Here is a tiny trained network, its code and every weight. The questions are about switching its units off for an input and a class, where a switched-off unit gives its printed mean instead of its output.

import numpy as np


def w(rows, s, z=0):
    codes = np.array(rows[::2]) - 128.0
    scale = np.full(codes.shape[1], s)
    scale[-1] = z or s
    return codes * scale


def norm(h):
    return h / np.sqrt((h * h).mean(-1, keepdims=True) + 1e-5)


def f(y):
    return np.maximum(y, 0)


def log_softmax(a):
    a = a - a.max(-1, keepdims=True)
    return a - np.log(np.exp(a).sum(-1, keepdims=True))


def net(x, mask):
    res = np.array(x, float).reshape(1, 5) / 4 @ E
    u = 0
    for l in range(2):
        y = f(norm(res) @ A[l][:, :-1].T + A[l][:, -1])
        res = res + np.where(mask[u : u + 4], y, B[l][:, -1]) @ B[l][:, :-1]
        u += 4
    return log_softmax(norm(res)[-1] @ U[:, :-1].T + U[:, -1])


A, B = {}, {}
E = w([
[116,73,70,29,42,90,106,28,251,119,164],'x0',
[141,68,136,86,60,95,67,98,189,50,94],'x1',
[164,8,138,156,101,173,69,111,152,155,59],'x2',
[77,97,113,111,60,193,109,94,121,180,89],'x3',
[155,113,138,119,157,89,95,56,101,224,91],'x4',
],0.018)
A[0] = w([
[71,172,115,94,86,135,163,138,145,60,182,2],'L0N0',
[124,118,125,175,144,191,145,168,121,107,131,36],'L0N1',
[154,123,134,133,118,103,116,144,138,2,120,21],'L0N2',
[147,161,123,127,173,96,159,148,141,80,182,29],'L0N3',
],0.051,0.014)
B[0] = w([
[3,227,67,18,49,218,119,129,71,126,164,252],'L0N0',
[140,73,107,192,88,200,96,144,131,166,125,238],'L0N1',
[127,45,247,92,119,40,48,166,113,75,86,244],'L0N2',
[209,122,75,218,207,34,159,91,152,124,201,246],'L0N3',
],0.016,0.026)
A[1] = w([
[139,197,141,122,175,184,231,160,151,87,66,21],'L1N0',
[172,190,145,117,189,166,243,179,185,46,71,34],'L1N1',
[155,148,147,108,168,186,226,169,220,74,57,23],'L1N2',
[150,224,187,105,152,140,253,181,206,60,60,2],'L1N3',
],0.046,0.0089)
B[1] = w([
[119,177,148,112,135,133,150,137,125,119,88,209],'L1N0',
[144,107,124,57,154,127,152,151,159,77,124,255],'L1N1',
[125,158,163,93,137,81,131,120,117,125,113,128],'L1N2',
[175,86,67,252,166,143,182,90,181,236,103,128],'L1N3',
],0.027,0.00065)
U = w([
[151,102,150,213,147,231,150,193,95,163,65,42],'0',
[148,40,82,58,66,119,112,2,246,157,89,145],'1',
[125,69,198,82,106,79,78,160,136,40,95,157],'2',
[164,173,93,178,211,60,164,123,98,123,185,142],'3',
[139,179,170,141,197,127,170,104,68,225,63,1],'4',
[58,168,82,47,85,150,131,121,119,89,159,242],'5',
],0.019,0.0026)

Each question gives the input, the list of numbers given to net, and the class t.
The units are the neurons (one row each of A and B). Each row of codes is followed by its name. A weight is (code - 128) times the scale printed after its matrix; where a second scale follows, it is the last column's (A, B and U).
mask holds one flag per neuron, layer by layer. A switched-off neuron (its flag False) gives its mean, the last column of its row in B, instead of its output. The means were averaged over made-up inputs and are rounded, as every weight is.
A unit's drop is (log p(t) with every unit on - log p(t) with that unit switched off) / (log p(t) with every unit on - log p(t) with every unit switched off).
The circuit of an input: a set's keep is (log p(t) with only the set's units on - log p(t) with every unit switched off) / (log p(t) with every unit on - log p(t) with every unit switched off). Starting from all 8 units, units are removed one at a time, each time the one whose removal leaves the highest keep (on an exact tie, the one counted first), for as long as the keep stays at least 0.8.
units of the circuit, in order: the units of the circuit, biggest drop first
most important unit: the unit with the biggest drop
k most important neurons: the k neurons with the biggest drops, biggest first
top k neurons in layer l: the k neurons of layer l with the biggest drops, biggest first
drop when u is switched off: that unit's drop, to one decimal
input [-6,7,-8,5,7], class 4: 3 most important neurons : (L0N2 L0N0 L0N3)
input [-6,1,3,-6,1], class 0: most important unit : L0N1
input [-3,-1,-3,4,7], class 4: units of the circuit, in order : (L0N0 L0N3 L0N2 L0N1)
input [-4,-3,-4,2,5], class 4: units of the circuit, in order : (L0N3 L0N1 L0N0 L0N2)
input [1,1,-7,1,8], class 3: 3 most important neurons : (L0N0 L0N2 L0N1)
input [-8,5,7,-2,6], class 0: top 3 neurons in layer 0 : (L0N2 L0N3 L0N0)
input [1,-1,8,-3,0], class 1: 2 most important neurons : (L0N2 L0N0)
input [-5,-8,0,2,7], class 0: 2 most important neurons : (L0N3 L0N0)
input [-7,8,5,5,1], class 0: top 2 neurons in layer 0 : (L0N2 L0N0)
input [2,-7,6,3,-2], class 0: drop when L0N0 is switched off : 0.3
input [8,-1,-5,2,4], class 5: drop when L1N2 is switched off : 0.0
input [3,-6,4,-5,-2], class 3: drop when L0N3 is switched off : 0.1
